[[ 30.7 -34.6  11.6 -37.0]
 [ 14.4  37.7 -15.4  40.6]
 [ 21.7  17.2  13.3   5.2]]
:
[30.7 37.7 13.3]

[[-10.3  31.4  -2.3]
 [ 52.0  39.4   7.1]]
:
[-10.3  39.4]

[[ 36.8 -15.0]
 [ 50.8  -2.7]
 [ -3.4 -39.4]]
:
[36.8 -2.7]

[[-26.6   6.9   4.1  -0.9  36.3]
 [-27.2 -33.1 -36.3 -26.4 -23.0]
 [-17.1  54.6  15.3 -23.7 -32.1]]
:
[-26.6 -33.1  15.3]

[[-32.2  -6.3 -18.0 -39.9   8.8]
 [-11.9 -13.0 -18.9  -4.3  23.2]
 [ -8.5   1.2   1.9  31.6  -0.5]
 [-19.7   6.0 -22.0  -1.2   8.0]]
:
[-32.2 -13.0   1.9  -1.2]

[[-16.6  49.7 -14.0 -37.4 -20.7]
 [ -6.9  46.7  11.1   2.1  -6.1]
 [ 19.1  31.1  -7.9  21.6   4.7]
 [  2.2 -50.9   2.5  10.2 -13.0]]
:
[-16.6  46.7  -7.9  10.2]

[[48.8 15.4 44.1]
 [41.0 19.6 13.3]
 [32.3 -2.0  4.6]]
:
[48.8 19.6  4.6]

[[-33.3  -9.0 -13.3   4.5  50.2]
 [-49.1  42.0   4.6   8.3 -10.4]]
:
[-33.3  42.0]
---
[[ 45.3  11.4 -24.6]
 [ 53.9   6.2 -26.6]]
:
[[ 45.3 -24.6]
 [ 53.9 -26.6]]

[[-20.6  -9.8   8.4  18.3 -45.6]
 [-35.0 -12.2  18.3 -18.6   7.0]
 [ 13.2  10.4  36.3  18.8  25.9]
 [-35.0  -8.1  10.9 -36.7   7.3]]
:
[[-20.6   8.4 -45.6]
 [-35.0  18.3   7.0]
 [ 13.2  36.3  25.9]
 [-35.0  10.9   7.3]]

[[ -1.2   3.7   0.5  -2.9  -3.8   8.3  -8.0  -3.3   2.9   3.5]
 [ -4.3  26.6   0.8   0.9 -19.7  -0.9 -14.1   2.7 -13.6  -5.1]
 [  4.6  20.0   0.9   1.3 -46.6  -9.5  -4.5 -17.5 -40.7  -1.8]
 [  8.5  -1.6  -4.3  -5.1  19.2  -2.9  21.7  11.0   3.7   9.2]
 [ -9.4 -11.5  -3.0  -1.8 -12.9  -1.6 -16.0  -8.9 -11.1  -0.3]
 [ -2.5 -12.2   0.8   1.5 -10.0   1.8  22.1  -8.4  -1.7  -4.4]
 [  2.5  10.3   0.1   1.8 -20.5  -2.2  27.3  -6.2 -17.1  -6.7]]
:
[[ -1.2   0.5  -3.8  -8.0   2.9]
 [ -4.3   0.8 -19.7 -14.1 -13.6]
 [  4.6   0.9 -46.6  -4.5 -40.7]
 [  8.5  -4.3  19.2  21.7   3.7]
 [ -9.4  -3.0 -12.9 -16.0 -11.1]
 [ -2.5   0.8 -10.0  22.1  -1.7]
 [  2.5   0.1 -20.5  27.3 -17.1]]

[[ 19.5  26.1 -34.2]
 [  9.0 -26.3  -0.9]
 [ 53.2  37.1   8.0]
 [ 45.8  31.1 -27.9]]
:
[[ 19.5 -34.2]
 [  9.0  -0.9]
 [ 53.2   8.0]
 [ 45.8 -27.9]]

[[  2.0   6.4  32.6 -12.2  -3.0  11.8  -6.5  -4.4  -8.0  -8.0]
 [  5.8 -13.5 -17.6 -20.1 -19.2   0.0   1.1   3.8  -7.5  -7.5]
 [ -5.8 -14.1 -22.1 -14.7 -25.3  -8.9  -9.5   5.3  -5.1  -5.1]
 [ -0.7  -9.4   2.6  19.7  -6.9   3.5 -15.4   4.5 -29.7 -29.7]
 [ -2.1   2.9  -2.5  -8.2  -2.7  -1.0   2.5   3.4   0.7   0.7]
 [ -3.3 -10.2  -6.5  24.7  19.5  44.1 -23.5  -7.9 -13.9 -13.9]
 [ -3.2  -5.0  -7.4 -20.3 -24.3  -9.6   8.4  10.8   0.6   0.6]
 [ -1.8 -12.2  -8.2  -7.9 -10.4   2.4  13.2  -9.8 -37.8 -37.8]
 [  1.0   0.5  -5.7  13.0   8.7   9.5   2.8   8.4 -21.9 -21.9]]
:
[[  2.0  32.6  -3.0  -6.5  -8.0]
 [  5.8 -17.6 -19.2   1.1  -7.5]
 [ -5.8 -22.1 -25.3  -9.5  -5.1]
 [ -0.7   2.6  -6.9 -15.4 -29.7]
 [ -2.1  -2.5  -2.7   2.5   0.7]
 [ -3.3  -6.5  19.5 -23.5 -13.9]
 [ -3.2  -7.4 -24.3   8.4   0.6]
 [ -1.8  -8.2 -10.4  13.2 -37.8]
 [  1.0  -5.7   8.7   2.8 -21.9]]

[[-14.7   0.2  -6.5  18.9  -7.1   2.3   2.2  -4.3  -3.3  14.2   7.6  45.5
  -26.8]
 [-13.2  -5.1  -2.4  -2.5  18.7 -48.7  -8.5  -0.1   8.0  37.9   9.9  16.6
   10.1]
 [ 14.4  -3.6  45.2 -36.4 -11.2  17.9 -29.5  29.6  -0.3  -8.8  -0.9  -3.3
   -4.7]
 [ -2.7  -1.1 -30.2  13.6 -17.3  11.5   6.8 -16.2  -4.4  23.1  12.4  11.7
  -24.0]]
:
[[-14.7  -6.5  -7.1   2.2  -3.3   7.6 -26.8]
 [-13.2  -2.4  18.7  -8.5   8.0   9.9  10.1]
 [ 14.4  45.2 -11.2 -29.5  -0.3  -0.9  -4.7]
 [ -2.7 -30.2 -17.3   6.8  -4.4  12.4 -24.0]]

[[ 18.6 -17.1   1.0 -26.5 -37.0]
 [ 27.7  39.8  -3.0 -27.4  17.5]
 [  1.5   0.3  -4.0  -3.1 -12.0]
 [  0.9 -23.0  -6.8  -4.9 -44.9]
 [ 26.0   2.3   9.0 -32.8  -3.4]
 [ 43.1  44.5   5.0 -38.3  19.3]
 [-12.4 -21.8  -4.9  11.8 -22.4]
 [-27.9 -27.8  -0.4  29.9  -4.7]
 [  6.3  34.7  -2.3  -3.2  32.1]
 [ 48.8  13.9   2.1 -55.9 -21.3]
 [ -8.7 -26.8  -7.6   5.7 -39.8]
 [  9.1   1.0  -2.2  -2.9 -11.1]]
:
[[ 18.6   1.0 -37.0]
 [ 27.7  -3.0  17.5]
 [  1.5  -4.0 -12.0]
 [  0.9  -6.8 -44.9]
 [ 26.0   9.0  -3.4]
 [ 43.1   5.0  19.3]
 [-12.4  -4.9 -22.4]
 [-27.9  -0.4  -4.7]
 [  6.3  -2.3  32.1]
 [ 48.8   2.1 -21.3]
 [ -8.7  -7.6 -39.8]
 [  9.1  -2.2 -11.1]]
